Here is a tiny trained network, its code and every weight. The questions are about switching its units off for an input and a class, where a switched-off unit gives its printed mean instead of its output.

import numpy as np


def w(rows, s, z=0):
    codes = np.array(rows[::2]) - 128.0
    scale = np.full(codes.shape[1], s)
    scale[-1] = z or s
    return codes * scale


def norm(h):
    return h / np.sqrt((h * h).mean(-1, keepdims=True) + 1e-5)


def f(y):
    return np.maximum(y, 0)


def log_softmax(a):
    a = a - a.max(-1, keepdims=True)
    return a - np.log(np.exp(a).sum(-1, keepdims=True))


def net(x, mask):
    res = np.array(x, float).reshape(1, 4) / 4 @ E
    u = 0
    for l in range(4):
        y = f(norm(res) @ A[l][:, :-1].T + A[l][:, -1])
        res = res + np.where(mask[u : u + 4], y, B[l][:, -1]) @ B[l][:, :-1]
        u += 4
    return log_softmax(norm(res)[-1] @ U[:, :-1].T + U[:, -1])


A, B = {}, {}
E = w([
[44,124,182,144,60,25,54,68],'x0',
[203,125,179,153,216,138,101,82],'x1',
[173,124,137,19,102,231,57,114],'x2',
[53,127,254,85,100,118,152,185],'x3',
],0.0095)
A[0] = w([
[124,103,172,177,253,82,153,104,48],'0.n1',
[132,123,148,178,181,55,146,111,54],'0.n2',
[157,122,125,122,141,110,21,76,50],'0.n3',
[98,109,92,181,100,46,139,114,2],'0.n4',
],0.015,0.0067)
B[0] = w([
[212,246,190,157,82,135,140,148,254],'0.n1',
[147,122,130,180,142,104,97,181,227],'0.n2',
[128,106,127,154,124,170,83,86,234],'0.n3',
[46,122,78,113,163,113,147,91,228],'0.n4',
],0.013,0.0068)
A[1] = w([
[20,142,103,164,84,4,129,102,72],'1.n1',
[23,115,235,47,21,124,127,166,34],'1.n2',
[130,73,151,66,104,18,79,118,2],'1.n3',
[150,74,189,111,149,37,148,68,102],'1.n4',
],0.017,0.0027)
B[1] = w([
[3,174,89,166,93,211,121,147,236],'1.n1',
[181,71,189,63,152,85,76,209,249],'1.n2',
[173,142,113,131,126,139,155,119,156],'1.n3',
[157,165,67,140,113,109,135,118,142],'1.n4',
],0.019,0.015)
A[2] = w([
[140,185,166,105,116,136,94,34,165],'2.n1',
[141,122,74,96,131,151,240,138,5],'2.n2',
[202,137,104,135,139,150,208,154,110],'2.n3',
[82,136,223,220,154,4,198,102,10],'2.n4',
],0.018,0.0025)
B[2] = w([
[122,88,135,139,106,83,162,69,230],'2.n1',
[158,81,95,154,180,149,120,171,184],'2.n2',
[85,134,129,92,142,82,189,109,254],'2.n3',
[235,170,60,176,66,208,60,254,201],'2.n4',
],0.016,0.0073)
A[3] = w([
[80,57,70,56,154,137,180,114,7],'3.n1',
[88,94,141,115,176,153,90,144,125],'3.n2',
[132,117,110,67,118,152,20,2,61],'3.n3',
[133,75,120,112,135,167,43,15,121],'3.n4',
],0.018,0.0012)
B[3] = w([
[129,119,4,116,149,111,47,92,235],'3.n1',
[127,148,149,49,161,149,109,29,213],'3.n2',
[126,35,183,228,51,122,136,122,254],'3.n3',
[152,9,164,179,67,180,162,134,255],'3.n4',
],0.013,0.0086)
U = w([
[98,163,183,104,169,111,170,116,1],'0',
[122,90,198,50,136,138,76,174,147],'1',
[166,167,175,130,155,105,224,52,81],'2',
[2,169,115,162,110,182,119,138,140],'3',
[143,43,162,186,82,153,136,78,142],'4',
[141,108,55,98,184,132,147,85,151],'5',
[189,211,157,198,105,148,149,180,142],'6',
],0.018,0.0086)

Each question gives the input, the list of numbers given to net, and the class t.
The units are the neurons (one row each of A and B). Each row of codes is followed by its name. A weight is (code - 128) times the scale printed after its matrix; where a second scale follows, it is the last column's (A, B and U).
mask holds one flag per neuron, layer by layer. A switched-off neuron (its flag False) gives its mean, the last column of its row in B, instead of its output. The means were averaged over made-up inputs and are rounded, as every weight is.
A unit's drop is (log p(t) with every unit on - log p(t) with that unit switched off) / (log p(t) with every unit on - log p(t) with every unit switched off).
The circuit of an input: a set's keep is (log p(t) with only the set's units on - log p(t) with every unit switched off) / (log p(t) with every unit on - log p(t) with every unit switched off). Starting from the 12 units with the biggest drops (on a tie, the unit counted first), units are removed one at a time, each time the one whose removal leaves the highest keep (on an exact tie, the one counted first), for as long as the keep stays at least 0.8.
units of the circuit, in order: the units of the circuit, biggest drop first
top k neurons: the k neurons with the biggest drops, biggest first
drop when u is switched off: that unit's drop, to one decimal
input [8,5,-2,-3], class 3: units of the circuit, in order : (1.n1)
input [4,3,-3,-8], class 3: units of the circuit, in order : (0.n4; 1.n1)
input [-8,5,-1,5], class 2: top 4 neurons : (1.n1; 0.n1; 1.n2; 2.n3)
input [7,8,-8,4], class 6: top 2 neurons : (0.n1; 2.n4)
input [-7,-8,-2,2], class 5: top 2 neurons : (1.n1; 1.n2)
input [-1,1,0,0], class 2: top 2 neurons : (1.n1; 1.n2)
input [4,4,6,3], class 4: top 2 neurons : (0.n3; 3.n3)
input [1,1,-8,8], class 6: top 3 neurons : (0.n1; 2.n4; 0.n2)
input [-8,-4,-7,-2], class 5: top 2 neurons : (2.n3; 1.n1)
input [-5,6,-1,-8], class 2: top 2 neurons : (0.n1; 1.n1)
input [-6,-2,4,0], class 5: top 2 neurons : (1.n2; 1.n1)
input [0,4,-7,6], class 6: drop when 0.n1 is switched off : 0.3
input [-8,-7,-7,-3], class 5: drop when 0.n4 is switched off : 0.0
input [1,2,-3,3], class 6: units of the circuit, in order : (0.n1)
input [1,7,7,5], class 4: drop when 0.n3 is switched off : 0.6
